Each row is followed by its class number.
[ -23  -17   22   -3  -33   17   -5  -70   -8  -11   16   44  -12   13
  -50 -114  -18  -17  -13   -9   -6   28   41    9    9    0    9   11
   -2  -26   25    2  -11  -10  -19    4    9   -3   12  -10   54] -> 6
[ 10 -15 -15  -6 -21  -7   1 -67  -9  36  96  37   9  12 -25 -13 -14  32
   6 -47 -16  13   2  16 -41  61  18  -8  -6 -18 -22 -30 -18 -20  48 -19
  -4 -20  33   0   9] -> 2
[-12  24  30 -40  12 -34  17  43   0 -28 -33  24  21  53 -32  36 -58  17
 -27   4  24  42 -39 -16  11   5  56  24  85 -45  57  28  -4  29  -1 -49
  28  23 -20   8   4] -> 1
[ 11  -6 -15  21 -29   4   3   0  40  30 -18  30  12   4  13 -21  17   1
  12 -15 -31 -11  44  11 -45 -30   3  25 -23  -1 -26 -36 -64  -3  -4   3
  -3  21   8 -40   1] -> 2
[ -4 -19  14  -3   9 -74  15   9 -16 -23  31   9  20 -15  34 -13  16  -6
 -26 -30   9  13  39 -24   0  45   9  41  21  11   3  22 -40 -12  13 -30
   7   9 -26  10  30] -> 3
[ -5  -5  16  -9  19 -24  -1  18 -11  -5  41  30  38  63 -32  41 -49   7
 -36   1   9  40 -20 -23  18  17  11  29  67 -20  52  33  -5  11 -18 -20
  35   4  -7 -15  -1] -> 8
[-34  61 -30   8  -9 -15  -5   7  -2 -31 -16  15 -12  -2   4 -58  22  -2
  -2 -31 -32 -20 -47 -29   8 -10  23  22  30  20   2 -37 -12  17  -8   3
   4  -5   5   0  58] -> 6
[ -8  54 -19  20 -11 -46  15  24   6 -23 -33  21 -12 -11 -12 -16  30  12
  -3 -44 -24 -15 -39 -20   2  -4  65   3  39  20   4 -49  -4   1  24  19
   9 -26  24 -21  47] -> 2
[ -1 -21 -18  23 -12  -2  15   2  -1  18 -23  23  14  -8  37  -7 -17  13
  11  -6  -9 -22  52  34 -22  -8 -22  20 -32  51 -32 -22 -36 -13 -23   7
  -3  39  12 -38  28] -> 10
[ -5  -4   5 -23   4  -1  -3  19  -3 -16   2  26  37  50 -44  16 -60   2
 -35   1   1  32 -36 -37   8  16  15  32  47 -50  27  22 -34  35 -38 -36
  12   4  -3 -22  10] -> 6
[-22  15  19 -28  -1 -15 -10  21  -4 -19  -4  27  28  64 -11   6 -46  12
 -21  10  16  24 -38 -37   5  25  10  51  70 -15  20  21  -5  53  10 -32
  18  28 -26 -29   2] -> 9
[-11  -2  14  14   7 -99   5  11   3 -35  54  16   3 -18  11 -16  26  -3
 -39 -40   5   0  30 -22  39  44  22  37  26  34  26  29 -26 -15  27 -37
  20   0  -5  -7  29] -> 3
[-17 -15   1   9  10 -73   9  13  -8 -29  21   8   4   0  22 -34  29   0
 -29 -25   3   4  29 -44  -2  27 -11  92  24  11   4  15 -16  -2   6 -12
  31   3 -44   5   0] -> 9
[ -7 -10  22 -27  -4 -23  14  23  -5 -15  32  30  30  50  -6  38 -67   3
 -25  12   1  33 -32 -13  23  26   9   8  64 -35  33  35 -30  31   2 -50
  -8  21  -9 -25  14] -> 3
[-10 -11  -3  -2  11 -48   1   7  -9 -25  48   2  12   4  53 -37  47   4
 -40 -47  -9  -4  26 -30  -3  24   0  86  20  18  15  12 -39   1   0 -28
  22  14 -48   7  23] -> 9
[-28   4  17 -30 -34  18   7 -63   6 -11  13  42 -19 -13   1 -96 -16  -9
   0  -4 -20  41  39  30 -15  -2   2  -5   1  -5  22  10 -19 -17  -4 -22
   4 -13 -12  -8  23] -> 4
[-16 -32   0  16  27 -72  28  38   7 -27   9   6  12 -42  22  -7  32  14
 -34 -50  -2  28  37 -31   9  20  14  68  21   3   8  29 -45 -18   6 -35
  35   5 -34  26  -7] -> 5
[-26  57 -31  -8 -12 -17  -7  -1  15  -1 -36   6 -20 -13  36 -63  24   7
  -4 -35 -41 -30 -40 -25  11 -11   6  51  28  33  12 -27  -8  15  17  -2
 -20  13 -42 -17  35] -> 10
[  3 -17 -14  19 -27  28  14  12   1  48 -12  30  35 -27  12 -12  15  15
  16   6 -12 -12  36  24 -40 -28 -17  11 -24  45 -49 -18 -53  21  -3 -13
  13   8  -5 -51  12] -> 0
[-54  58 -18   2  -8 -39  -6  26  17 -19 -20   3 -24   2  15 -34   5  16
   0 -20 -41 -21 -46 -47   1   2   7  30  23  27  -1 -33  10  15  31  11
 -21 -34   1  -5  33] -> 11
[-38  29 -30  18  -1  -3  28  33  -6 -18 -41   5 -28 -21  27 -19  26   5
  11 -34 -32 -27 -35 -10  18 -10   2  15  27  23  -1 -33  12   4  23   1
 -16  19  -7   3  48] -> 10
[-21 -12  12  -2   2 -87   4  19  -2 -16  40  -8  12  -7  21 -36  24   8
 -32 -36  -6   7  49 -15  20   4   1  49  17  38   8  20 -13  -5  15 -25
  29   3  -5  24  30] -> 1
[ 28 -28 -18 -27  11 -85 -16  59  43 -12  63  14  14  15  58  14  82  14
 -17 -23 -19  -6  48 -11 -16  18  39  45  -9 -20 -12  12 -82 -21  12 -16
  37   9  -7   6  16] -> 7
[  7 -33  -8  38  -2 -13  27  -1   2  23 -14  11  16 -18  -6   6 -25  12
  31   2 -42  -9  17   8 -55 -28 -19  30 -30  34 -35 -37 -51 -13 -12  -7
 -11  24  20 -45   4] -> 4
[-23 -14  27 -33  -3 -19  21  26   8 -18  35  38  42  48 -19  27 -52  15
 -36  -1  -1  27 -30 -29  28  29   7   3  58 -30  16  59 -32  57   1 -44
   3  10 -18 -28  19] -> 0
[ 11 -10 -11  22 -30  10   8   3   4  30 -16  34   5  16  -4 -21  15  -9
  18  11 -13 -30  58  13 -46 -30  -7  41 -33  39 -25 -27 -43   3 -19 -11
  -1  21   2 -54  11] -> 9
[  5   5  13  -3 -35   4  -5 -65  14  -5   6  35 -25  19 -13 -81 -11   9
 -16  -5  -9   3  22  25  10  -9  14  -1  10   5  29 -14  -6 -17 -10   8
  -4 -14  14 -23  34] -> 2
[-17 -20  17 -26 -27   8 -17 -51  16 -10  44  27   1   6   2 -85 -15  -4
 -23 -16 -17  24  32  -3 -25   3  12   6 -12 -41  39  27   0  -3 -22   4
  25   3   3  -5  26] -> 7
[-24   9  14 -26 -49  10  15 -56   4  -6  26  38 -24   9 -37 -58  -3   1
 -20 -19 -20  22  31  32  27 -29   6 -19 -15  14  35  -6  31   2  11   4
 -13  -1  19   8  41] -> 1
[-21  -8 -12 -20 -19  -5 -16 -48   4  34  59  31  -3 -11 -24 -45 -19  36
  -2 -30 -10   4  19 -10 -42  58 -12   5 -31 -17 -16 -13  -3  -7  32 -20
 -20 -32  19 -10 -30] -> 11
[ 22 -43  -4 -25 -30  20  -9  -1 -23  54  93  -9  34  12 -46 -15   0  38
  -1 -17  -5   4  31   1 -30  57  45 -25  17 -25 -25  -3 -20   2  28 -16
  17 -36  33   1   4] -> 8
[ -23  -26   10  -20  -23   24   -9  -72   -3   -3   12   37  -16  -39
  -17 -100  -15   26   -8   -9   10   33   45   31    5  -13   -9   10
  -15    8   11    7   -9  -21   -2   -5  -11   11    9  -24  -11] -> 5
[-21  -3 -15  -3 -30  11   6 -57 -20  30  65  21  15 -21 -27 -38 -38  22
  -2 -28   0   8  20   0 -67  31 -10  22 -32   2 -23 -18  12  -9  10 -27
 -23  -1  15   8   2] -> 1
[-15  -6  -1 -16 -19   8  15 -40  -4  31  57  28  -6 -20 -16 -37 -36  16
   2 -31 -11  21  35  15 -37  30  -1   4 -16  -2   2 -19  -2 -11  15 -25
  -4 -15  36 -12  29] -> 1
[ -3 -52   2  24  18 -62  23   1 -10  -9  38  10  -6 -34  41 -71  27 -16
 -46 -54  -1   0  64 -12  36  18 -28  59  19  -6  24  42 -11 -19 -13  -8
  48  11 -61  16  18] -> 10
[-15   3  24 -21   4 -37   3   5 -21  -9  21  46  32  58 -63  48 -55  24
 -23 -11  10  34  -7 -40  25  47   7  18  41 -20  49  44 -27  16   2 -13
  -4 -16  -3 -11  -4] -> 8
[ 34 -17 -10  10 -18  22  22   1  -2  35 -52  20   3  -2  10   0   9   4
  32   3 -18 -16  44  22 -52 -32  -7  31 -32  31 -24 -42 -57  10 -29 -10
   5  36  -6 -36  10] -> 9
[  1   6 -24  -5  12  21   8 -88   1  40  32  14  15   7  25 -30   6   3
 -18 -33   1  -6   1  -7 -85  50   4  20 -25  36 -17 -46  16   2 -13 -35
  12   3  14 -24 -21] -> 9
[-19 -29  12 -13   6 -13   6  36   0 -24  65  28  21  46 -16  39 -71   1
 -29  -5   4  23 -28 -32   7  26  12  11  45 -58  33  49 -16  29  -7 -19
  35  10  -4 -13  19] -> 7
[  2 -21   3  15 -20   6 -17 -26  12  18  -2  34  -5  -9  13 -44 -21   7
  19   2   7 -20  60  15 -31 -15 -24  19 -37  33  -4   0 -42   2 -16   9
  25  55  -1 -41  14] -> 7
[-31  77 -19 -21  -8  -1  21  24   9 -23 -53  23  -7 -18  32 -31  49  10
  -8 -32 -27 -29 -40 -35  29 -12 -13  17  15  38  -7 -12 -33  40  -6 -19
 -28 -19 -36 -18  10] -> 0
[ -12  -14   10    5   23 -101    2   38   19  -18   23    7    5   -2
   31  -46   42   -5  -27  -46   -5   -4   50  -46    5   36    2   63
   13    0   -5   13  -26   -6   12  -27   32    8  -32   18    4] -> 11
[ -13  -19   13   -2  -39   32    3  -70  -18    1   21   40  -12    0
  -49 -110  -13  -28  -17  -10   -5   33   54   16   15   -2  -13    7
  -19   -8   15   -6   10  -13  -29    4   11   -5   15  -16   40] -> 6
[-16  11  14 -23 -28  24 -19 -57  27  22  30  25 -28  -1  -8 -86 -29 -13
 -24 -25 -13  33  21 -16 -16  19  -1  18 -14 -22  25   2  13   0   9   3
 -19 -16 -12 -22  36] -> 11
[ 13 -12  -9   6 -14  -1   6 -16 -13  34  -6  31   7  24  38 -50  22  -9
   7  -6  -1 -15  52  25 -23 -29 -20  27 -16  50 -26 -27 -48   6 -27  -5
  14  26  -1 -52   9] -> 9
[-79  52 -10 -51  17 -15  10 -20  21  -4 -29  19 -19  28  15 -24  -5  15
  36 -42 -83 -13 -49 -50 -33 -22  20  48  47 -14  25 -21 -61  12  51  -8
 -44 -17 -22   6  10] -> 5
[ -9 -13  24 -29   2 -36  -9  38  13 -11   6  20  15  41 -27  34 -88  28
 -17   6   2  22 -15 -29   4  28  11  15  39 -48  35  46 -35  29  -5 -28
  -2   7  -9 -17  -1] -> 11
[-37  85 -20   7  -4 -12  13  28   0 -18  -4  -7  -8   9  45 -19   8  12
  13 -36 -65   2 -57 -28  12  13  16  17  26  -1  15 -31 -34  -7   5  32
  -7 -41  -4  14  41] -> 8
[-13  -1  -7 -26 -16  26  -2 -59  15   9  67  20   1 -38 -11 -48 -37  23
  10 -20 -15  13   3   7 -67  64  21   0 -13 -17 -24 -18 -26  -9  17 -48
  -2 -25  12  -9   4] -> 4
[ 17 -30   5  19 -21  -6   5   6   9  23 -15  23  15 -24  -1   5  -8   2
  25  11 -11  -4  55  22 -33 -25  -9  23 -27  16 -23 -25 -51  -9   4   4
  -7  31  18 -48   9] -> 3
[-34  86 -22  -6 -14 -30   1  33  -2 -38 -48   6 -19 -27  25 -31  23  18
  21 -17 -52 -21 -45 -26  -3 -19   7  35  33  44   8 -21 -19   4  10 -12
 -16 -30 -26   6  34] -> 4
[-19  -3   5   3   8 -81   4  24 -22 -14  45  12  19 -17  12 -19  27   0
 -33 -47  -4  -1  46 -23   7  -2  -4  76  12  31  20  22 -28  -5  16 -21
  23  -1 -45  24  35] -> 1
[ 17   3  -4  11 -23   7  -3  14  13  37  -6  14  27  20   9 -14   7  10
  32   0 -23 -13  62  14 -31 -12  -7  21 -28  17 -36 -30 -65  -8 -20  18
  10  12  12 -23  -2] -> 8
[ -8   7  23 -29  -3 -27   0  15   6 -36   1  39  26  55 -41  31 -57  12
 -36  -3  14  21 -20 -35  19  30  19  31  57 -33  26  20 -25  28  -1 -26
  -2 -13 -12 -22   5] -> 2
[ -7  -1 -17   8  17 -15   9 -71   4  26  85  26  18  -6 -20 -15 -33  33
   3 -40 -13   6 -30  12 -38  55  22   8 -19  -3 -33 -29  -9 -22  24 -36
  16 -25  30   6 -38] -> 5
[ 15 -14 -22   1 -38 -20 -20 -61  16  46  84  28   3   1 -44 -26 -15  26
  -4 -43 -10  19  20 -10 -50  36  11  24 -10 -33 -24  -4 -26 -23  37 -14
  -5 -38  23  -7 -14] -> 2
[  3  -4 -11  -8 -17  13  11 -35   5  33  72  34  21 -22 -24 -29  -1  24
   3 -21  -7  16  -3   0 -46  57   9   7 -11 -24 -41 -11   0   0  29 -33
   8 -34  14 -15   1] -> 0
[-38  83  -5 -13  23 -23 -26  17  25 -19 -77 -32 -35  -6  60 -48  17   3
  11 -18 -26 -31 -47 -50   1 -10  -9  29  24  49  -7 -43  17  19  12  19
  -8 -38   0   9  39] -> 11
[ -55   95  -47   15  -54  -35  -11  -14   11  -50   12   54  -21  -25
  -21 -113   51  -25   -9  -45  -55  -29  -29  -50   -6  -22   33   69
   13   10   19  -28  -12   12    5   16  -16    1  -66   16   83] -> 6
[-19  -7  12 -43   3 -13  11   4  16 -12  28  39  19  52 -24  22 -81  25
 -30 -12   4  32 -24 -14  18   6  26  15  62 -38  29  46 -48  30 -13 -44
   6  14 -16 -19 -17] -> 5
[ -9 -41  19 -45   0  -6   3  15 -19 -15  23  21  32  50 -28  45 -78  42
 -11  24  29   5 -33 -11 -22  31  37 -45  67 -44   6  61 -52  45   5 -36
 -15  16 -10  -3   3] -> 4
[ 11  69 -31  -9 -44 -15  -4  95   7 -37 -68 -25   8  -3 -12   5  39   7
 -14  -6 -13 -24 -26 -34  31 -20  73  48  40  50 -33 -41 -37  38  -1   6
  10  21 -33 -11  52] -> 6
[-27  64 -20 -16   4   8   8 -22  19 -12 -25 -16 -31 -35  50 -47  -9   9
   3 -24 -46  -7 -52 -36 -25   8  -6  25  33  32   3 -33  -2  13   2  -3
 -10 -29 -28   1  28] -> 4
[-21  59  -9   2 -26 -31  29   8  -6 -23 -12  10 -26  -3  18 -28   0  -4
  11 -23 -41 -17 -34 -24  10   7  19  10  33  16   6 -28  -7   4  20  10
 -34  -4 -11  -5  55] -> 3
[ -29  -49   25  -18   10   26   18 -111   -1   14  -27   36  -14  -34
    7  -97  -21    4    8  -35  -15   58   15   40  -28  -38  -19  -39
   -4  -16   26   -1  -42   -5  -30  -35   36  -12   30    6    1] -> 4
[-33  73 -16  -5 -15 -27  19  16 -20 -23 -11   3 -12  -8  -5 -19   5  16
  -1 -31 -46 -34 -48 -22  18 -16   1  15  18  48  22 -34  30  23  11  -1
 -22 -29  -2  22  51] -> 1
[ -8 -30 -15  14 -26  -3 -10   0   6  16  11  12  12   0  15 -13  -1  12
  19  -5 -27 -24  47  -2 -46 -28 -27  43 -52  32 -31 -15 -59  -8 -12   4
  -2  26  12 -23  14] -> 7
[-20  10 -22  -6  -8 -10 -18 -40  31  36  77  34 -12   4   3 -55  -2  11
 -11 -36  -4   7   7  -4 -44  54  14 -17 -28 -19 -22 -16   0 -18  20 -33
 -12 -36  50 -22  -4] -> 11
[ 13   3  -7  10 -21  22   9 -29  -7  26  65  31   5 -26 -21 -18 -27  -1
  17 -11  -3   5   9  12 -50  50  10  10 -16 -26 -29 -34  -1 -20  19 -28
 -10 -18  24 -21  15] -> 3
[-26  43 -28   6 -12 -26 -13  38  13 -10  -2  -6 -14 -17  22 -37   8   2
  -7 -13 -40 -33 -36 -40  -5 -21  -4  40   9  18   0 -22   3  17   5  13
 -20 -15 -29 -14  19] -> 11
[-15  20  -9  -1 -26  -6  13  11  13  13 -30  43  13 -11  14 -17   8   1
  23 -21 -22  -3  62  -1 -49  -5 -11  31 -33  43 -41 -24 -76  -3  -2 -18
 -26  18   2 -50   9] -> 4
[-31 -51 -21  18  37 -28  17  26  34  -5 -24  44  18 -16  20  31  20 -25
   9  25   1  53  23 -29 -50 -31 -82  92   1  43 -45 -36 -13   0   3 -64
  -7  75   9 -39 -14] -> 4
[-13 -27  10 -41  14  -5  -6  23   4 -21  45  12  22  34   6  42 -57   5
 -37  -7   6  17 -19 -24   3  11  14  -2  47 -37  48  53 -20  36 -18 -26
  48  12 -12  -5   6] -> 7
[ -2 -21  -7  11 -26   1 -11  10  28  41 -22  15  16   0  23 -50  -2   9
  16   0 -25 -23  57  12 -35 -32 -31  17 -49  31 -43 -28 -58  12 -27 -22
 -10  26  15 -43  -6] -> 11
[  1  68 -18 -20  -5   7  -9 -22 -44  -5  21  15 -12  -7  18 -55  13   0
 -24 -51 -33 -41 -55  -9  34 -29   6  50  28  34  43 -18 -38  33 -20  -8
  22 -64 -73 -14  29] -> 9
[-35  82 -16 -22 -19 -14   7  24  -3  -7 -20  39  21  28  30 -46  31   7
   2 -26 -31 -20 -45 -35   1 -17  -4  18  23   2 -24  -4 -34  33  -2   3
 -36 -22 -25 -31  13] -> 0
[-24   5  33 -11  13  -9   2  44  -5 -18  44  19  43  72 -26  44 -84  21
 -10  -4   4  23 -31 -26  12  61  44  -6  62 -60  32  43 -61  21  -5 -30
  16  -9  18 -11  20] -> 8
[-11 -32   0  11  19 -72  -4  26  -1 -23  62  -6   1 -16  28 -19  25  -2
 -24 -39  -1  -6  33 -31  -3  22  12  51  21   5  20  35 -22 -14   8 -23
  68   5 -23  28  21] -> 7
[-19 -13   3  -3  10 -82  16  23  -4 -16  53   1  16 -24  16 -31  33   7
 -39 -58 -19   5  38 -28  16  10   0  65  18  25  19   6 -13   3  15 -30
  26   8 -19  17  24] -> 1
[-11 -13  18 -50  -5  -6  25  33   3 -14  36  40  35  42 -35  41 -54  18
 -30   3  -5  33 -39 -21  26  21  19  -3  60 -36  22  48 -36  52  -3 -52
  -7   3  -5 -46  17] -> 0
[  4 -10 -17  15 -14   7   0 -62   9  21  69  23   5 -17 -23 -25  -8  25
  -2 -31 -11   4   3   1 -52  68   6   0 -27 -30 -24 -31   1 -27  27 -22
  -5 -43  35   6 -16] -> 2
[  6 -21  -5  10 -11   0 -13  12  23  25 -21  19  18 -10  15 -38  10  14
   0   6 -10 -30  48  12 -23 -24 -29  33 -41  31 -38 -43 -35  13 -25  -8
  12   4  -3 -33 -20] -> 11
[ -34  -17   24  -23  -28   26   10  -89   -3  -22   17   23   -8  -26
   -2 -111  -16   -9  -14   -7  -23   37   42   23   -7   -3  -29   12
  -13   13   16   -3   16  -15  -14  -18    4    3  -12   -5   -3] -> 4
[ -8  -5  18 -19 -31  11   3 -52  -1  17  22  20 -37   2  -1 -91 -48 -15
  -9  -7  -9  37  32  13   4   8 -13 -11 -10 -16  22  13   8 -15 -14   5
  -8 -12  -5 -14  32] -> 11
[-36  53 -29   5   2 -37  27  26  17 -25 -44  -2 -17  -5  40  -4  -4   3
   6 -27 -50 -16 -56 -20   9   9  23  16  19  26  -1 -28 -13   3  10   0
 -21   3   3  -8  51] -> 10
[-33  21  34 -29  -2 -17 -16   6  10  -9  23  22  38  52  10   2 -74  -9
 -22  -1  14  29 -17 -12   6  30  26 -20  65 -28  30  53 -25  35   2 -50
  14  13  22 -35   6] -> 3
[-23  -2  17 -27 -13  27  24 -72  16  -2 -18  42 -18   1  11 -75 -35 -27
  -9 -29 -28  44  36  20  -4   5 -12  20 -23 -33  25 -10  -6 -23 -22  11
 -10   9  -4 -25  30] -> 10
